Below is a small trained network, with its code and all its weights. Each question gives an input and a target symbol and asks what happens when units are switched off, that is, made to give their printed mean instead of their output.

import numpy as np


def w(rows, s, z=0):
    codes = np.array(rows[::2]) - 128.0
    scale = np.full(codes.shape[1], s)
    scale[-1] = z or s
    return codes * scale


def norm(h):
    return h / np.sqrt((h * h).mean(-1, keepdims=True) + 1e-5)


def f(y):
    return np.maximum(y, 0)


def softmax(a):
    e = np.exp(a - a.max(-1, keepdims=True))
    return e / e.sum(-1, keepdims=True)


def log_softmax(a):
    a = a - a.max(-1, keepdims=True)
    return a - np.log(np.exp(a).sum(-1, keepdims=True))


def net(x, mask):
    ids = ['ΓΔβθπω'.index(c) for c in x.split()]
    T = len(ids)
    res = E[ids] + P[:T]
    u = 0
    for l in range(2):
        q, k, v = (norm(res) @ M[l].T for M in (Q, K, V))
        z = softmax(np.where(np.tri(T) > 0, q @ k.T / 4**0.5, -1e9)) @ v
        res = res + np.where(mask[u], z, O[l][:, -1]) @ O[l][:, :-1]
        u += 1
        y = f(norm(res) @ A[l][:, :-1].T + A[l][:, -1])
        res = res + np.where(mask[u : u + 8], y, B[l][:, -1]) @ B[l][:, :-1]
        u += 8
    return log_softmax(norm(res)[-1] @ U[:, :-1].T + U[:, -1])


Q, K, V, O, A, B = {}, {}, {}, {}, {}, {}
E = w([
[145,135,15],'Γ',
[92,252,167],'Δ',
[182,106,105],'β',
[189,118,53],'θ',
[26,204,132],'π',
[193,61,254],'ω',
],0.0099)
P = w([
[119,137,116],'0',
[164,64,115],'1',
[123,183,126],'2',
[151,58,107],'3',
[116,186,144],'4',
[3,65,91],'5',
[100,182,175],'6',
[88,26,165],'7',
],0.007)
Q[0] = w([
[234,221,148],'L0H0',
[36,39,179],'L0H0',
[254,248,83],'L0H0',
[83,151,94],'L0H0',
],0.0075)
K[0] = w([
[249,251,97],'L0H0',
[103,89,129],'L0H0',
[170,186,140],'L0H0',
[91,123,77],'L0H0',
],0.011)
V[0] = w([
[201,166,173],'L0H0',
[205,130,147],'L0H0',
[144,125,176],'L0H0',
[139,3,233],'L0H0',
],0.0077)
O[0] = w([
[83,119,68,109],'L0H0',
[158,3,148,117],'L0H0',
[204,61,87,90],'L0H0',
[134,162,52,3],'L0H0',
],0.0052,0.0061)
A[0] = w([
[39,254,136,197],'L0N0',
[56,239,54,249],'L0N1',
[162,25,171,252],'L0N2',
[43,154,218,62],'L0N3',
[72,106,173,33],'L0N4',
[158,202,114,209],'L0N5',
[91,120,221,183],'L0N6',
[49,60,220,69],'L0N7',
],0.0069,0.0026)
B[0] = w([
[96,144,53,241],'L0N0',
[253,18,60,255],'L0N1',
[193,121,114,187],'L0N2',
[161,95,45,170],'L0N3',
[98,42,121,135],'L0N4',
[165,52,159,177],'L0N5',
[188,111,55,169],'L0N6',
[94,30,125,149],'L0N7',
],0.006,0.0073)
Q[1] = w([
[100,95,169],'L1H0',
[239,237,137],'L1H0',
[86,206,255],'L1H0',
[114,208,163],'L1H0',
],0.0094)
K[1] = w([
[104,101,122],'L1H0',
[205,255,92],'L1H0',
[91,173,82],'L1H0',
[130,239,64],'L1H0',
],0.016)
V[1] = w([
[44,86,122],'L1H0',
[60,13,212],'L1H0',
[21,104,134],'L1H0',
[54,254,175],'L1H0',
],0.0061)
O[1] = w([
[168,162,2,99],'L1H0',
[208,100,36,116],'L1H0',
[164,199,43,73],'L1H0',
[252,58,136,7],'L1H0',
],0.0072,0.011)
A[1] = w([
[152,129,127,68],'L1N0',
[108,135,135,252],'L1N1',
[83,253,135,71],'L1N2',
[149,138,141,52],'L1N3',
[136,156,109,186],'L1N4',
[122,159,113,70],'L1N5',
[199,91,79,178],'L1N6',
[197,99,134,151],'L1N7',
],0.016,0.0028)
B[1] = w([
[123,129,152,128],'L1N0',
[121,137,100,254],'L1N1',
[198,157,139,218],'L1N2',
[114,128,147,128],'L1N3',
[104,131,172,144],'L1N4',
[97,117,147,138],'L1N5',
[229,89,9,219],'L1N6',
[164,178,101,156],'L1N7',
],0.016,0.0044)
U = w([
[145,246,88,157],'Γ',
[68,201,45,3],'Δ',
[134,78,157,204],'β',
[70,102,128,92],'θ',
[87,163,129,162],'π',
[202,85,31,115],'ω',
],0.011,0.0034)

Each question gives the input, a string of symbols that net reads in full, and the target symbol t.
The units are the heads (4 rows each of Q, K, V and O) and the neurons (one row each of A and B). Each row of codes is followed by its name. A weight is (code - 128) times the scale printed after its matrix; where a second scale follows, it is the last column's (O, A, B and U).
mask holds one flag per unit, layer by layer, with each layer's heads first. A switched-off unit (its flag False) gives its mean, the last column of its rows in O or B, instead of its output. The means were averaged over made-up inputs and are rounded, as every weight is.
A unit's drop is (log p(t) with every unit on - log p(t) with that unit switched off) / (log p(t) with every unit on - log p(t) with every unit switched off).
The circuit of an input: a set's keep is (log p(t) with only the set's units on - log p(t) with every unit switched off) / (log p(t) with every unit on - log p(t) with every unit switched off). Starting from the 12 units with the biggest drops (on a tie, the unit counted first), units are removed one at a time, each time the one whose removal leaves the highest keep (on an exact tie, the one counted first), for as long as the keep stays at least 0.8.
circuit, biggest first: the units of the circuit, biggest drop first
unit that matters most: the unit with the biggest drop
top k neurons: the k neurons with the biggest drops, biggest first
top k neurons in layer l: the k neurons of layer l with the biggest drops, biggest first
drop when u is switched off: that unit's drop, to one decimal
input Γ Γ θ Δ ω Δ, target ω: circuit, biggest first -> [L0N1, L1H0]
input Γ β β θ, target θ: top 3 neurons -> [L0N1, L1N6, L0N5]
input ω Γ θ, target π: circuit, biggest first -> [L0H0, L1N6, L0N1, L0N0]
input ω ω Γ π Δ Γ θ θ, target θ: circuit, biggest first -> [L0N1, L1N6]
input θ Δ Γ β, target β: top neuron -> [L0N1]
input Γ Δ Δ Γ β, target θ: top 4 neurons -> [L0N1, L0N0, L1N6, L0N2]
input Γ Γ Δ Γ, target Δ: circuit, biggest first -> [L0N1, L1N6, L0H0]
input β Γ β, target θ: top 4 neurons -> [L0N1, L0N0, L0N2, L1N6]
input θ Δ Γ Γ ω β β ω, target ω: top 2 neurons -> [L0N7, L1N7]
input Γ Γ Γ Γ, target Γ: top 3 neurons -> [L0N1, L1N2, L0N5]
input Δ β Γ ω β Δ, target ω: top 2 neurons -> [L0N1, L0N3]
input Γ ω Δ Γ ω ω ω π, target ω: top 2 neurons in layer 0 -> [L0N1, L0N3]
input Δ Γ Γ Γ, target Γ: top 3 neurons -> [L0N1, L0N5, L1N2]
input Δ Γ Γ Γ Γ Γ ω π, target ω: unit that matters most -> L1H0
input Γ Γ θ Δ, target θ: drop when L0N0 is switched off -> 0.1
input Δ Γ β β, target β: drop when L0N2 is switched off -> 0.4
input Δ Γ Γ ω θ, target π: drop when L0N0 is switched off -> 0.6
